[[114  86 102  93  98 121 130]
 [ 96 108 114  70  90 112 118]
 [ 88 108 149 106  84 118 126]] ⇒ 108

[[ 79 152 121  92  54  94]
 [ 90  88 112 111  79 111]
 [134  97  90 132  58  90]] ⇒ 88

[[ 98 126 133  47  98]
 [ 94  97 108  65  76]
 [ 45  86  94 124  75]] ⇒ 97

[[102  89 140  92 107 131 145]
 [ 98  86  57 120 103 115  75]
 [107  81  81 119  93 150  94]] ⇒ 86

[[ 71 139  88 128 139]
 [143 115 115  92  48]
 [ 84  84  84  85  72]] ⇒ 115

[[ 76 106  68  66  72  51]
 [ 90 134  71  52 102  65]
 [105 133  74  63  84  69]] ⇒ 134

[[131 122  90  71]
 [105 134  75  58]
 [ 76  77 109 107]] ⇒ 134

[[129 136  77  77]
 [ 91  84  77  77]
 [ 97  81  99  57]] ⇒ 84
---
Input:
[[142 144 104 102 107 134 110]
 [125 123  99  95 106 123 105]
 [149 130  95 119 115 146 115]]
Output: 146

Input: [112  98  91  53]
Output: 98

Input: [140 127  94 100]
Output: 127

Input: [113 118  94 153 131 128  76]
Output: 131

Input: [ 78 100 134  60  65]
Output: 100

Input:
[[111 104  71 124 138  46]
 [129  60  62  95 105 135]
 [ 88 130  57  93 131  64]]
Output: 135

Input: [153 154 147  87  77]
Output: 153

Input:
[[ 68 109 141  87]
 [ 77 106 130  91]
 [129  95  76 112]]
Output: 130

Input: [ 64  90  44 152]
Output: 90

Input: [126 101 109  93  76 129 149]
Output: 129
---
| 147 |  97 |  57 | 124 | 112 | ans = 57
| 142 | 105 | 128 |  93 | 123 |  54 | ans = 128
|  71 | 108 | 145 | 104 | 106 |  87 |  89 | ans = 145
|  52 | 123 | 128 |  80 | ans = 128
|  82 | 101 | 135 |  48 |  72 |  97 | ans = 135
| 142 | 114 |  75 | 118 | 115 |  68 | ans = 75
---
((91, 68, 52, 98, 105), (85, 79, 50, 65, 88)) result: 91
((96, 94, 93, 109), (74, 90, 129, 155), (117, 101, 106, 95)) result: 96
((122, 156, 118, 103, 135, 121), (72, 60, 115, 113, 81, 89)) result: 122
(115, 56, 93, 107, 112) result: 115
(155, 99, 126, 107, 84, 150) result: 155
(63, 144, 90, 83) result: 63
((137, 130, 138, 103, 82, 103, 98), (105, 139, 102, 55, 81, 86, 102), (106, 89, 97, 116, 73, 109, 94)) result: 137
(130, 84, 144, 57, 126, 51, 101) result: 130
(128, 53, 51, 79, 56) result: 128
(55, 71, 111, 104) result: 55
---
|  89 | 115 | 140 | 117 |  94 |
|  76 |  81 |  82 | 132 |  87 |
| 106 |  79 | 106 | 118 | 122 |
: 89

| 135 | 107 | 124 |  94 |  67 |  74 |
|  95 |  88 | 141 |  73 | 112 | 148 |
|  87 |  94 | 118 |  86 | 116 | 135 |
: 135

|  94 |  65 | 144 |  90 | 101 | 102 | 100 |
|  66 | 106 | 119 | 106 |  99 |  49 | 114 |
| 115 |  74 | 127 |  84 | 112 | 102 |  99 |
: 94

|  83 |  77 | 102 | 131 | 100 |  94 |  78 |
|  73 | 101 |  80 |  72 | 118 | 132 |  79 |
| 129 |  47 | 112 | 103 | 106 |  94 | 119 |
: 83

| 108 |  93 | 109 | 122 |  95 | 110 | 114 |
| 119 | 123 | 134 | 148 | 104 | 101 | 121 |
| 133 |  57 | 128 |  62 |  97 | 136 | 124 |
: 108

|  47 |  99 |  82 | 122 |
| 129 | 113 | 109 |  88 |
| 119 | 112 | 103 |  91 |
: 47

| 120 |  97 | 103 |  98 |  92 |  96 |
| 110 |  92 |  89 | 105 | 113 |  93 |
|  56 | 105 | 104 | 105 | 107 | 100 |
: 120

| 139 | 115 | 119 |  50 |
| 100 | 101 |  98 |  99 |
| 100 | 101 |  98 | 101 |
: 139

| 133 |  79 | 121 | 110 |  56 | 106 |  96 |
| 122 |  76 |  89 |  99 |  93 |  93 | 101 |
|  76 |  96 |  88 |  72 | 114 | 112 | 114 |
: 133
---
|  99 |  46 | 110 |  49 |  89 | ⇒ 49

| 104 |  93 | 106 | 105 | 140 |  93 |  97 |
| 103 | 102 |  97 |  97 |  57 | 114 |  88 |
|  98 |  98 |  98 | 100 | 112 | 124 | 104 |
⇒ 124

|  81 | 146 | 116 |  79 |  56 | ⇒ 79

| 148 |  77 |  77 | 140 |  64 |  92 |
|  50 |  86 |  76 | 104 |  92 |  92 |
⇒ 92

| 121 | 146 |  57 | 135 | ⇒ 57

|  48 | 122 |  87 | 154 | ⇒ 87

| 151 | 116 |  72 |  76 |  58 |  65 | ⇒ 58

| 120 |  60 | 135 | 134 |
| 119 |  73 | 139 | 131 |
| 114 |  62 | 136 | 133 |
⇒ 136
---
[[109 115 109 114 102 106]
 [114  71 120 102 104  59]] ans = 115

[[127  63 132 113  91]
 [123  60 134 113  96]
 [117  61 128 107  99]] ans = 60

[[ 95 153  75  44]
 [ 96  82 123 107]] ans = 153

[[ 99 101 102 148 104  97]
 [101  99 100 114 103 100]] ans = 101

[[101  63 144  71]
 [ 92  75 120  68]
 [ 78 118  90 105]] ans = 75

[[ 94  98 102  98]
 [110 106  90 103]
 [ 97 115 145  81]] ans = 106

[[113 128 150  81 100 111 120]
 [ 63  75 121  99 113  66  55]] ans = 128

[[ 51  74  98 104  95  93 137]
 [ 50  71  95 101  93  84 128]] ans = 74

[[101  54 118  97  80]
 [ 88 139 104  99  94]] ans = 54
